Here is a tiny trained network, its code and every weight. The questions are about switching its units off for an input and a class, where a switched-off unit gives its printed mean instead of its output.

import numpy as np


def w(rows, s, z=0):
    codes = np.array(rows[::2]) - 128.0
    scale = np.full(codes.shape[1], s)
    scale[-1] = z or s
    return codes * scale


def f(y):
    return y / 2 * (1 + np.tanh(0.7978845608 * (y + 0.044715 * y**3)))


def log_softmax(a):
    a = a - a.max(-1, keepdims=True)
    return a - np.log(np.exp(a).sum(-1, keepdims=True))


def net(x, mask):
    res = np.array(x, float).reshape(1, 4) / 4 @ E
    y = f(res @ A[0][:, :-1].T + A[0][:, -1])
    res = res + np.where(mask, y, B[0][:, -1]) @ B[0][:, :-1]
    return log_softmax(res[-1] @ U[:, :-1].T + U[:, -1])


A, B = {}, {}
E = w([
[117,112,116,28,78,157,98],'x0',
[217,187,146,137,99,153,62],'x1',
[122,152,145,113,73,12,142],'x2',
[188,110,154,92,118,154,203],'x3',
],0.011)
A[0] = w([
[49,109,128,124,134,139,191,84],'N0',
[86,126,134,3,96,169,93,80],'N1',
[141,107,138,133,166,237,159,111],'N2',
[148,136,142,151,110,58,145,108],'N3',
[65,131,133,149,119,118,48,72],'N4',
[87,141,112,147,162,199,81,121],'N5',
[71,95,130,105,137,125,191,126],'N6',
[150,105,125,133,141,180,138,73],'N7',
[109,142,175,124,115,127,131,221],'N8',
[183,118,154,98,118,146,207,45],'N9',
[85,128,108,147,134,117,67,254],'N10',
[151,124,135,139,117,123,102,190],'N11',
[184,100,123,127,112,127,185,208],'N12',
[233,154,149,146,89,144,75,96],'N13',
[151,150,139,112,97,68,138,103],'N14',
[148,122,135,85,97,43,146,120],'N15',
[168,149,137,95,126,147,206,188],'N16',
[147,144,152,241,174,122,182,84],'N17',
],0.016,0.0082)
B[0] = w([
[123,172,110,128,190,140,65,216],'N0',
[196,69,69,168,114,146,123,241],'N1',
[57,145,119,89,72,150,141,224],'N2',
[93,116,114,108,86,139,103,199],'N3',
[144,133,146,154,121,7,79,192],'N4',
[82,140,135,99,88,106,114,216],'N5',
[125,157,120,117,192,164,106,224],'N6',
[99,123,133,112,94,92,73,159],'N7',
[129,142,112,107,129,151,198,182],'N8',
[131,127,152,169,120,2,68,176],'N9',
[160,154,179,127,128,125,226,251],'N10',
[127,128,125,102,154,145,166,174],'N11',
[161,146,167,146,125,123,190,203],'N12',
[114,160,97,131,221,157,81,249],'N13',
[72,123,131,109,97,135,94,190],'N14',
[73,138,115,99,75,144,109,219],'N15',
[156,137,163,130,136,87,188,206],'N16',
[193,70,67,143,106,141,118,240],'N17',
],0.031,0.012)
U = w([
[74,187,82,70,37,117,102,134],'0',
[143,224,80,117,254,135,55,141],'1',
[243,89,17,154,73,135,93,160],'2',
[164,197,158,146,125,8,134,179],'3',
[142,168,188,113,147,203,252,254],'4',
[174,96,211,199,114,153,71,64],'5',
[133,112,158,153,149,144,108,52],'6',
[144,119,188,169,159,129,67,62],'7',
],0.0093,0.0057)

Each question gives the input, the list of numbers given to net, and the class t.
The units are the neurons (one row each of A and B). Each row of codes is followed by its name. A weight is (code - 128) times the scale printed after its matrix; where a second scale follows, it is the last column's (A, B and U).
mask holds one flag per neuron, in row order. A switched-off neuron (its flag False) gives its mean, the last column of its row in B, instead of its output. The means were averaged over made-up inputs and are rounded, as every weight is.
A unit's drop is (log p(t) with every unit on - log p(t) with that unit switched off) / (log p(t) with every unit on - log p(t) with every unit switched off).
The circuit of an input: a set's keep is (log p(t) with only the set's units on - log p(t) with every unit switched off) / (log p(t) with every unit on - log p(t) with every unit switched off). Starting from the 12 units with the biggest drops (on a tie, the unit counted first), units are removed one at a time, each time the one whose removal leaves the highest keep (on an exact tie, the one counted first), for as long as the keep stays at least 0.8.
units of the circuit, in order: the units of the circuit, biggest drop first
unit that matters most: the unit with the biggest drop
k most important neurons: the k neurons with the biggest drops, biggest first
drop of u: that unit's drop, to one decimal
input [6,8,7,6], class 1: units of the circuit, in order	N13
input [-1,3,1,-2], class 4: 2 most important neurons	N0; N6
input [5,5,4,2], class 1: 2 most important neurons	N13; N17
input [6,6,3,1], class 1: 2 most important neurons	N13; N17
input [1,-1,-2,-3], class 4: units of the circuit, in order	N9; N10
input [-2,6,7,-2], class 0: 3 most important neurons	N15; N3; N14
input [0,-6,-8,-4], class 0: 2 most important neurons	N2; N5
input [-1,-2,-4,-5], class 3: units of the circuit, in order	N4; N10
input [-7,-2,7,-6], class 0: 2 most important neurons	N1; N3
input [1,2,6,7], class 3: 4 most important neurons	N9; N16; N12; N2
input [-2,-7,-1,7], class 1: 2 most important neurons	N6; N0
input [8,1,-7,-5], class 2: 2 most important neurons	N1; N15
input [-8,3,7,-7], class 2: 3 most important neurons	N17; N2; N5
input [5,8,4,4], class 1: unit that matters most	N13
input [-8,-3,6,4], class 2: 2 most important neurons	N17; N2
input [-1,6,-8,-4], class 0: 2 most important neurons	N2; N5
input [7,-5,-3,5], class 2: 2 most important neurons	N1; N13
input [-1,-1,4,7], class 3: drop of N9	5.4
input [-3,2,-1,-6], class 3: drop of N4	0.7
input [-5,0,-1,-8], class 3: drop of N4	0.6
input [-4,0,-7,-7], class 0: unit that matters most	N5
